Below is a small trained network, with its code and all its weights. Each question gives an input and a class and asks what happens when units are switched off, that is, made to give their printed mean instead of their output.

import numpy as np


def w(rows, s, z=0):
    codes = np.array(rows[::2]) - 128.0
    scale = np.full(codes.shape[1], s)
    scale[-1] = z or s
    return codes * scale


def norm(h):
    return h / np.sqrt((h * h).mean(-1, keepdims=True) + 1e-5)


def f(y):
    return np.maximum(y, 0)


def log_softmax(a):
    a = a - a.max(-1, keepdims=True)
    return a - np.log(np.exp(a).sum(-1, keepdims=True))


def net(x, mask):
    res = np.array(x, float).reshape(1, 2) / 4 @ E
    u = 0
    for l in range(3):
        y = f(norm(res) @ A[l][:, :-1].T + A[l][:, -1])
        res = res + np.where(mask[u : u + 4], y, B[l][:, -1]) @ B[l][:, :-1]
        u += 4
    return log_softmax(norm(res)[-1] @ U[:, :-1].T + U[:, -1])


A, B = {}, {}
E = w([
[96,96,154,213,76,62,101,217],'x0',
[189,20,83,143,194,119,8,114],'x1',
],0.011)
A[0] = w([
[133,114,111,129,226,187,181,59,143],'0.n1',
[142,183,98,47,69,157,110,113,74],'0.n2',
[86,255,171,175,54,164,109,86,124],'0.n3',
[167,168,114,134,93,156,33,151,255],'0.n4',
],0.0054,0.0016)
B[0] = w([
[63,85,200,205,118,88,158,179,238],'0.n1',
[120,113,250,174,212,98,126,142,187],'0.n2',
[126,55,92,49,155,81,88,193,253],'0.n3',
[1,162,60,79,141,58,196,233,201],'0.n4',
],0.0068,0.0044)
A[1] = w([
[160,196,153,214,12,116,131,168,4],'1.n1',
[165,142,112,56,185,234,193,53,67],'1.n2',
[122,254,86,115,42,177,229,83,112],'1.n3',
[73,86,93,143,135,87,167,188,161],'1.n4',
],0.0086,0.0012)
B[1] = w([
[136,95,95,195,198,112,48,90,190],'1.n1',
[92,110,113,255,73,66,110,61,201],'1.n2',
[128,113,115,33,139,183,27,169,197],'1.n3',
[172,141,157,122,102,174,202,101,254],'1.n4',
],0.01,0.0084)
A[2] = w([
[126,196,112,77,127,169,110,169,184],'2.n1',
[203,133,140,112,139,153,189,83,9],'2.n2',
[122,183,104,124,173,165,117,2,81],'2.n3',
[183,96,27,71,182,160,87,114,82],'2.n4',
],0.019,0.0014)
B[2] = w([
[109,89,149,61,172,156,80,122,211],'2.n1',
[205,92,125,99,147,88,198,31,193],'2.n2',
[178,123,113,252,100,86,169,190,224],'2.n3',
[74,148,176,19,132,174,108,136,254],'2.n4',
],0.015,0.0086)
U = w([
[126,88,149,250,114,101,130,180,206],'0',
[93,81,179,7,157,170,84,155,252],'1',
[190,82,151,76,146,109,205,61,117],'2',
[118,181,90,100,113,121,137,126,21],'3',
[132,182,60,101,116,147,121,125,15],'4',
[115,207,82,119,106,154,98,90,13],'5',
],0.013,0.0033)

Each question gives the input, the list of numbers given to net, and the class t.
The units are the neurons (one row each of A and B). Each row of codes is followed by its name. A weight is (code - 128) times the scale printed after its matrix; where a second scale follows, it is the last column's (A, B and U).
mask holds one flag per neuron, layer by layer. A switched-off neuron (its flag False) gives its mean, the last column of its row in B, instead of its output. The means were averaged over made-up inputs and are rounded, as every weight is.
A unit's drop is (log p(t) with every unit on - log p(t) with that unit switched off) / (log p(t) with every unit on - log p(t) with every unit switched off).
The circuit of an input: a set's keep is (log p(t) with only the set's units on - log p(t) with every unit switched off) / (log p(t) with every unit on - log p(t) with every unit switched off). Starting from all 12 units, units are removed one at a time, each time the one whose removal leaves the highest keep (on an exact tie, the one counted first), for as long as the keep stays at least 0.8.
circuit, biggest first: the units of the circuit, biggest drop first
k most important neurons: the k neurons with the biggest drops, biggest first
k most important neurons of layer l: the k neurons of layer l with the biggest drops, biggest first
drop of u: that unit's drop, to one decimal
input [-4,3], class 0: most important neuron of layer 0 => [0.n3]
input [-3,-1], class 2: 2 most important neurons => [0.n1 1.n1]
input [2,0], class 2: 3 most important neurons => [1.n4 2.n2 1.n2]
input [3,-3], class 2: 4 most important neurons => [0.n3 1.n4 1.n2 1.n3]
input [1,2], class 2: 2 most important neurons => [1.n4 1.n3]
input [-3,-2], class 2: 3 most important neurons of layer 0 => [0.n1 0.n2 0.n3]
input [4,-5], class 1: 4 most important neurons => [1.n2 1.n3 0.n1 0.n2]
input [-8,-8], class 0: 2 most important neurons => [1.n2 2.n3]
input [-5,-7], class 1: 2 most important neurons => [1.n3 2.n1]
input [-4,1], class 0: 2 most important neurons => [0.n3 1.n4]
input [-5,-5], class 0: 2 most important neurons of layer 2 => [2.n3 2.n4]
input [0,2], class 2: drop of 1.n3 => 0.1
input [2,-1], class 2: drop of 1.n4 => 1.5
input [2,-2], class 2: drop of 0.n3 => 0.8
input [-3,-8], class 1: circuit, biggest first => [1.n3]
